B, the same points and some others measured another way; then each row and its match in B
B:
1: [ 187  -72  166   -4   37 -218   66   45 -179   18    7    0   98  206
   -2   26  140   36  -38  -85  -10  -47    9   81   41   56  110   81
  -17   69  -76]
2: [-196   26  146   80  132   10 -222  -51 -120  -85 -214  -48  291  -93
   63    1   31  159  -49  120   18   79  244 -113 -142  130   48  -58
 -197 -189  113]
3: [-132  102  319  407  522   16 -378  253  163  115  -96  167  645   44
 -152   13   56  137  -73   26  -52  136  545 -317 -217  402 -461  -32
 -382  253 -264]
4: [-151  -44   93   32  160  115 -100  188  -41  119 -129  -37  171 -103
 -107 -134  104  -27   23  -93  107   51  626 -256 -279  275 -125  183
 -228  186 -345]
5: [-330 -102  146  243   17   27 -308  111   -1  141 -147  -72  193 -211
   -2  -11   37  102 -109   34   85  123  271  -59 -177  221  -53   31
 -121   44  -87]
6: [ 225   83  327  -23  -10 -256 -179   21  -51 -195   42  135  283  171
  -12  116  115   86  132  -57 -320   75 -172  -29  223   44   20  -95
  -60   22  232]
7: [-294  241  149  314  359  213 -242  220  173   94  -81  130  536   -7
 -118  292  -82  143 -117  207 -130   82  286 -135 -371  118 -278 -107
 -363  149  -58]
8: [ 218  107 -206 -238 -120 -204   22 -198  -71  176  242  280 -402  -19
   70 -177  -77  -71   64 -121  -23 -104 -485  261  319 -160 -144   27
  196  154  -95]
9: [ 222 -173  236  -71  251  -91   96  -41 -510  -73  -64 -112  254   67
  162 -211  297   42 -174 -144  240   -8  452  -22 -140  291  214   92
  -45 -146 -226]
10: [  89  134 -179 -337 -101   36  239  -61 -209  154  148  101 -288   -6
   69  -23    8 -124    1  -41   36 -163 -155  201    1 -121  108  163
   16  175 -160]
11: [ 160 -213   16  -93 -141 -107   71  -13 -245 -110  -73 -138 -114    2
  -10  -92  103    5   50 -203   52   58  141   30 -118  -61  207   -1
  170 -220   -9]
12: [ 271   33  -56 -212   25   46  148   37 -177  -54  120   91  -77   27
  -58  -68   53  -91  104 -227  -53   10  133   -8 -153  -94  -22  -11
  101   -5 -150]
13: [-240 -149  114   -8 -154   32 -162    9 -222   47 -108 -128   32 -255
  116  -76  112   39  -80  -29  124   80  199   25 -108  163  192   80
  -23  -57  -23]
14: [ 154   98 -173 -200  -61  -63  143  -92 -164  198  232  186 -281    2
   90  -32  -22  -76  -72  -68   32 -135 -344  306  105 -135   -9   63
  134  166 -143]
15: [-277 -138    2 -312 -204   72   41  -60 -343   60 -230 -237 -161 -255
  136 -242  160  -58   20   -8  258  -57  446  -90 -124  213  348  326
 -155  -20 -154]
16: [  78  213  200   55   96 -126  -96   -5  -19 -186  -28  119  356  216
   -6  327  -29  161   20  153 -321   23 -246   69   28 -124   58 -191
 -146 -108  338]
17: [ -74   31  -26  131   30  -39  -33    9  -47  111    8   45   43   18
   19  165  -60  104 -158   75    7  -13 -175  219 -111  -96   16  -67
    8  -16   25]
18: [ 234   80   19 -216  -68 -173  -16 -105 -100 -106   59  136  -89   66
   -6  -82   16   -9  171 -115 -157   -3 -147    2  168  -86  -13  -30
   53  -35   71]
19: [  -2  -27  102 -193  -93  161 -144  150  -87  -16   46   48   15 -256
  -73 -204  146 -146  203 -268  -53  144  468 -275 -146  215 -112  102
  -42  161 -233]
20: [ -65 -115 -215  -50   18  196  166  169  -67  177  -64 -102 -185 -100
 -164 -104   -2 -110   21 -188  193   -8  499  -96 -458  -35  -47  148
   15   71 -403]
21: [ 257  -67  114  261  180 -307   77  156   57   73   -5   43  157  410
 -193  183   14  108  -49  -81  -93  -36  -65   98  -40  -78  -83  -10
   -2  113 -105]
22: [ 162   12  -35   48   25 -136   15  -32  -62   23   75   93  -31  104
  -23   79  -46   63  -44  -53  -70   -1 -236  183  -11 -162  -33 -105
  119  -56   31]
23: [ 178  107  119 -154  -23   69   61  130 -104 -115  116   94  143   57
  -62  158   79  -57  102 -127 -225   52   59  -28 -145  -57   42  -45
  -15   55   21]
24: [-158   34  -66 -248  -23  -54  -73  -87 -153  326   23   99 -229 -205
  115 -365   83  -98    2  -43  219 -124  165  -12  176  282  -84  346
 -157  362 -381]
25: [ 402 -135  229   76  335 -169  366   27 -520 -123  -18 -137  362  437
  111  198  248  133 -325  -42  132 -110  124  252 -260   -8  379  -34
    8 -232  -57]
26: [ 302   64   95  -69 -120 -337  -96 -110  -16 -150   85  170  -29  185
  -19   66  -18   74  161  -82 -284   24 -459  124  310 -184   -1 -140
  134  -72  262]
27: [-336 -111   98  324   -6 -333 -340   20  180  313 -217  -12   30   -5
  -45  -80  -44  175  -66  122  106  -12  -10    8  191  219 -156  175
 -184  242 -115]
28: [ 582  -27   35 -207  -12 -309  217    8 -131 -117  157  128 -123  345
 -126  -48   96  -71  194 -311 -179  -47 -132   45  145 -161   -9   14
  180   39  -69]
29: [-270 -151  131  208  -81 -285 -230   67  126  152 -284 -123   38   52
 -107  -25   13  140   40   78   45    5  139  -85   78  159   12  195
 -194  132  -38]
30: [-162 -150 -186  -94  -10  275  149   47 -298  106  -95 -189 -139 -248
   34 -118   46  -61 -125 -102  297   11  471   19 -503   -5  162   90
   50 -146 -276]
31: [ 333   28  254  176  537 -341  113 -112 -332  -87  -97   30  485  482
  110   85  133  244 -266  107   75 -121   30  125    9   96   96  -69
 -161 -187    1]
32: [ 113  -94  147  238  125 -200 -180    8  -43  -59  -55   28  208   89
  -35   32   20  156  -60  -68  -52  110  -14   40  -36    5  -81 -161
   67 -155   60]
33: [ -48  -54  -82 -179 -372 -150   71  -47  -54  -55 -105 -116 -278   28
  -40  100  -42   11  155   -2 -109  -48 -212  118   45 -237  288   84
   62  -78  201]
34: [ -15  168 -262   10  115   -3  243   73  136  205  -25   87 -138  250
 -191  212 -197   11   -5  113  -33 -174  -80  114 -211 -283  -94   79
 -123  159 -147]
35: [  60  -60    0  131  -26 -276  -55   27   41  215   50   92 -100  127
  -61   11  -17   60  -53  -55   -3  -46 -226  179  138  -21  -98   62
   54  183 -121]
36: [-246 -210   50   56 -248 -173 -213   24  -16  183 -141 -110 -173 -183
   -6 -158   57   28   24  -66  121   40   97    9   76  154   49  192
   -2  116 -104]
37: [ -29  -79 -252 -102  -20  203  172   76 -146  165   20  -49 -247 -151
  -64 -107  -25 -106  -32 -175  192  -15  305   34 -386  -88  -10   85
  105    3 -330]
38: [ 161  -44  -66 -517 -233   72   79  -55 -313    9  136   54 -345 -268
   69 -395  175 -245  213 -332   65   -3  252  -96   49  111   71  221
   98  118 -270]
39: [-167  -46 -173 -257 -392 -272  -25 -166   73    1 -272 -112 -446   -4
  -80 -150 -108   21  316   47  -40  -90 -106  -58  214 -154  166  218
  -53  -37  134]
40: [ 413 -178   59   94  -91 -374    2   58    5    4  130   96 -130  234
 -151  -25   36   17  103 -308 -135   53 -243  126  147 -135  -93  -70
  296   32  -44]
41: [ 427  -99   98  105   53 -209  154  204  -14   -2  145   73   46  329
 -213  141   73  -16   40 -286 -157   31  -46   94  -90 -130  -74  -48
  169  115 -148]
42: [  86 -202  162    5  124 -114  -43   56 -247   44  -99  -94  111  -12
   13 -253  209    7  -37 -190  188   33  476 -132 -104  288   23  153
  -57   31 -294]
43: [ -31  -63  -24 -198  -89   35  110   28 -242  146   19  -43 -153  -98
   58 -126  119  -89  -36 -109  143  -65  198   56  -96   92  135  218
  -25  148 -242]
44: [  -9 -176 -176   86   22 -306   79 -131 -119  286  -92  -52 -283  101
   30 -173  -38   88 -159   -3  296 -154 -111  238   84  -32   27  164
   73   23 -223]
45: [-336  -70   -7   75   71   66 -224   32  -37  221 -170  -39   13 -257
    2 -225   33   29  -42    8  223   34  438 -151 -153  273 -129  175
 -187  123 -285]
46: [ -53   91  277  129   97  123 -182  159  -55 -180  -37   31  466  -23
  -38  269   67   99  -12   22 -233  168  180  -97 -263   46   27 -176
 -131  -98  172]
47: [ 469 -300  143   73 -221 -381   43  133  -66  -55  150   -1 -153  210
 -156   -6  138  -29  111 -422 -145  107 -187  150  113 -123   40  -51
  381   14  -50]
48: [ -46 -178  129   74  -31  -56 -264   55  -94   46  -47  -22   39 -208
  -12 -231  114    6   37 -205   81  150  315 -127  -61  227 -102   27
   40   14 -168]
49: [ -93  -25  -80 -127 -153  159  112  141  -84   70  -12  -68 -115  -97
  -81   68   18  -85   47  -93   -3   -2  209    8 -283  -78  120  107
   -9   79 -129]
50: [ 226   52   83  109  362   36  164   32 -285 -106    5   21  358  224
   27  199   53  125 -225   10   15  -10  122  123 -345  -82   86 -176
  -25 -241  -16]
51: [ 155  241 -125 -344   -9  -99  335  -92  -79 -171 -139    5  -81  358
  -92  207  -87   18  203  146 -194 -204 -108    4  -40 -320  240   90
 -193  -83  189]
52: [-261  172  286  152  155   86 -438  145  164  -57 -130  119  472 -134
  -92   72    9   97  123   76 -224  179  337 -329 -105  260 -244  -61
 -336  118   60]
53: [ -55 -215  306  223  110 -335 -313    5  -74    5 -245  -99  244   41
   -5 -211  157  162    3  -60   91   91  313 -173  120  337  -39   93
 -140  -18  -75]
54: [-114   69  328  171    3  -80 -323   64   26 -205 -130   22  447   17
  -11  252   35  188   35  106 -285  167  -20  -76  -32   56   58 -183
 -161 -135  348]
55: [-199  148  275  106  248  107 -360   63  -18 -114 -148   71  511 -127
    7   21   55  130   26   93 -119  152  391 -273 -164  260 -140  -91
 -316  -43   71]
56: [ 164 -243  204  138  -61 -152 -103  275   25   67   34  -18   54   43
 -202  -83  158  -50  105 -346  -54  140  317 -131  -86  167 -120   88
   87  212 -272]
57: [  -2  183 -306 -504  -75  182  442  -87 -232  -64 -129  -90 -265   80
  -28   55  -62  -94  145   83   22 -215  184  -15 -300 -278  306  185
 -151 -106  -26]
58: [-170   26  182  306  345  -67 -327  205  197  217 -127  115  344   10
 -173 -116   25   80    0  -16   35   74  486 -290 -104  366 -432  116
 -313  321 -353]
59: [ 114   64  -20    8   90 -182   26  -70  -53   -3  -42   72   20  182
  -30   48  -41   94    1   23  -55  -60 -124   82   22 -109  -14  -36
  -23  -62   36]
60: [-396 -106   45   48 -179 -216 -298 -109   58   -7 -409 -180  -45 -112
  -18 -123  -48  163  134  161   50   25  147 -156   93  101  118  134
 -206 -130  166]
61: [ 107   49  -70   23  -19 -201  -33  -84  -59  205  169  191 -151   45
   62   -6  -47   25 -103  -32   -1  -74 -404  290  185  -90 -101  -15
  118  128  -69]
62: [ 181  177 -281 -113  107 -227  107 -156    5  371  237  333 -357  134
   26 -119 -136  -37  -64  -12   66 -229 -473  309  276 -139 -276  111
   61  327 -277]
63: [ -43  217 -207 -325 -206 -231   40 -147  177   -4 -164   95 -332  156
 -137  -23 -179    1  374  118 -204 -159 -222  -94  255 -231    1  177
 -184   97  146]
64: [ 486  310  130 -159  172 -203  -39  -42   18 -195  220  389  191  296
  -78   88  -23   15  213 -103 -417    2 -318  -24  238 -130 -244 -185
  -14   64  146]
65: [  32  183 -161 -486   37   79   97 -135 -252  197  117  190 -273 -172
  128 -376   71 -182   92  -90  149 -157  177  -50  111  167  -80  301
 -139  290 -378]
66: [-508 -351  200  379  -80 -290 -392   -7  -33  214 -420 -284   99 -172
   61 -165   88  238 -166  123  305   72  284  -30   33  359  117  193
 -169  -28  -52]
67: [-185 -101   45   27  -22   67  -61  159  -38  150 -103  -85   19 -119
  -82  -56   69  -23    0  -78   95   27  392 -104 -214  157   -1  181
 -122  156 -243]
68: [  32   29 -145   87   35 -311  104   -5  164  140 -147   18 -154  335
 -190  109 -151  106   68   85  -39 -148 -167   74   55 -208  -57  108
  -90  102  -37]
69: [  52   27  344  190  556   51    0  147 -317   23  -66    2  650  161
   78   58  228  121 -299   52  137   -1  551  -85 -327  370   -2   33
 -316   40 -257]

[ -12   51  129    3   88   67  337 -144  227   17  -56  205  -52   92
 -257   81 -208 -418 -113 -168  143  -37 -339 -232   90 -144  429  -17
  104   45 -176   22 -197 -202  130]  2
[ 206 -156  261  201  528  271   26  281   46   24  186  513   49  359
  206 -265  145   90   92  -30   35 -155 -499  -84  -19  -90 -422  314
 -153   68 -151 -317  422  276   50]  7
[ -67   99 -188   32  171   81 -161  236 -313  158  459 -460   28  107
  164 -375  293  327  166  210   54  -70    0  245   15   74 -111   50
  -93  -63  167  -54  197  355  -22]  41
[  52  -53  -80 -278 -189   32  275 -295  185  374 -118  234  -28 -243
   35   38   51   68 -220   -4   59  -72 -192  -60 -413  -16  606    3
  -11 -228 -153   80  496  -85  -82]  65
[ 246  140 -252  194 -139  -28  246 -382 -147   65 -313   56 -193   10
  111  -33 -204  -31 -259  229  230   45  351 -172 -210 -124  833  407
  411   34  100  135  179  408 -122]  63
[ -15 -138  126 -155  276   90  191  144  221   10  106  290  110  -14
  148   18   -7  182  -32 -113  -83 -125 -269 -159  -23  117 -272   29
 -170   16 -345 -276  151  -36   -8]  17
[ -20   71  120  142  512   75  192  128   93 -132   30  194  308  272
   76 -173   54  229  -56  -61   59  -53 -423 -239  -47  -25 -172  -12
 -235   23  -94 -145 -102  -43   83]  46
[ -40   69  -21   86  365   39   59   14  -49  -95   71  -23  354  203
  348 -264  168  542  -90   32   88   13 -238  -94 -277   17 -132   78
 -300  -91   98  -59  114  161  -31]  23
[-218  276 -362 -119  102 -198   46  329 -305   77  387 -704   84 -116
    3 -216  196  480  134  258 -102 -161  229  147  140  275  -47 -164
  -37  -28  -28  -17 -157   63  -47]  47
[  77   56 -103  -33    8   68   22  105  -49   -4  224 -277 -190  -66
  -28  -12 -218  -51   44  212   94   -1  302   57  134  -44   96  174
  180   49    5 -268 -183  366  -11]  29
[  -9  -83  271 -142  -54  423  -67 -148  253  426  366   41 -166  115
 -428 -107   10 -724   62 -120  303   77 -652  173  -15 -409  501 -175
  -72 -201  141  -50  110  -79  273]  69
[ -38  -84  -85  209   12  353  -64 -745   -6  134 -270   71  194  215
  390  -87  -44 -168 -344 -113  458  421   -3 -240 -268 -113  724   30
   64   62  285  164  223  295   -3]  57
[ 134  -73   50 -210  -12  -10   99  301   87  -64  349  -66 -290 -156
   39   43 -245   64  125  154  -76 -175  165  117   78  -22 -235  368
   62  -26 -183 -397   -6  346  -47]  27
[ 154 -240   37  154  206  342 -246  -46 -160   69  231  117  -11  245
  601 -280  136  217   18   69  178   93  -11   69 -150  -18 -237  430
  -60   52  138 -231  583  684  -95]  34
[-148 -116 -172  145  314  285 -304   44 -311  146  337 -274  160  219
  517 -319  323  284   89   30  104  107   71   50  130  263 -296  -10
  -72  183   63 -117  367  451  -74]  20
[ -83  -29   47 -284  -15   48  128  164  236 -100  311 -266 -188 -229
 -213  237 -416 -256   67   13  -15   -6  205  -31  325   17  -80  -42
  103   79 -247 -404 -522   38   77]  66
[-190   15 -108 -160  -82  134  169 -451  211   98 -142 -144  140 -162
  -31  184 -227 -194 -260 -109  209  242   79 -236  -62   28  609 -296
   52   14  -51    6 -248 -138   49]  15
[ -64  116  -85 -167 -226   27  219 -191   62  305  125 -166 -217 -107
 -352    9  -66 -410  -50   -4  146  -57 -154   42   16 -114  735  -93
  172 -109  -32  165    4 -129   77]  1
[  66  -38   43  -59  149  147    1   24   79   -2  169  -26   70   29
  154 -100  -59  179  -39   98  116   41  -70    9 -165 -106  -42  137
 -137  -95   51 -252   46  272   10]  59
[ 148  -34  -19  222  178  394 -260 -464    5  -67  -99  -95  302  219
  489 -199 -131  272 -277  213  472  490  167  -74 -507 -321  293  212
 -161 -115  544 -234   22  676    8]  51
[  45   70 -104    9 -110  132  -26   74 -196  358  379 -272 -355   49
 -233 -211   90 -375  150  146  129 -121  -57  243  182 -107  408  113
  243  -15   72   35  210  246   47]  21
[ -22 -135   93  -85  195  127  -23  150   38 -106  304  -34   42   56
  337  -79  -31  241   52  -33   13  -23  -79   13    5   58 -378  207
 -164    4  -79 -274  103  287  -32]  45
[  50 -123  -12 -378  -84   32  131  -14  223  151  121   70   -3 -297
  205   69  -54  344  -97   85  -38  -68   -4   42 -344   33   36  107
 -165 -226 -154 -262  303  136 -101]  24
[ 222  -33  196  109  321  235 -161  452 -114   89  554   30 -172  312
   20 -405  167   32  273  179   70 -193 -386  291   17 -257 -372  391
 -131  -97  137 -312  322  476   82]  3
[  79  224  -17  -68  211 -102  265  123  122  -85   28  -66  180  -29
 -115  -91  -92  378  -98  208   44  -77 -128  -73 -291 -159  140   52
 -182 -225   32 -167 -216   25   40]  6
[  23  200 -188  -62   -9 -122  385 -105   30  205 -143   27  -14 -112
 -219  -12   -6   27 -156   97   34 -152  -63 -161 -130    7  622  -50
  135  -82 -161  119   40 -150  -16]  18
[-284 -176   16  -25  321  277  -92 -114   40   24  186  -67  319  140
  416  -74  139  138  -47 -242   90  172 -183 -167  110  262 -258 -229
 -230  164 -124 -124   81   26   13]  30
[ 216  247  -88   34   42 -127  399   21  -32  277  -98  228  -97   32
 -287 -210  132   69 -104  189   43 -288 -339  -30 -310 -190  653  177
   81 -221  -39  173  319  -41    1]  64
[ -33  -83  -73 -207  -48   35  280 -277  185  281 -157  278   67 -184
  122   59   60   94 -226  -97   25  -64 -182 -187 -276  120  437  -63
  -30  -90 -253   49  416 -135  -70]  10
[-136   40  -55 -166   58  197 -186   58    1  123  441 -513   90  -45
    5 -142   14  108   73  152  156  137   18  201  -40  -75    3 -157
 -185 -145  208 -225 -155  220   81]  42
[ -23   53 -104  102  -52  126   67 -104 -191  310  191 -103 -259  157
 -131 -191  135 -437   50  -31  158  -93 -172   59  211  -29  516   62
  274   90    7  209  259   97   51]  4
[-103   15  -80 -190   80 -119  157  152   34 -196  207 -244   47 -130
  238   48 -150  367   -9   26  -77  -76  190  -57   58  186 -239  125
  -72   23 -177 -223 -182  135  -80]  36
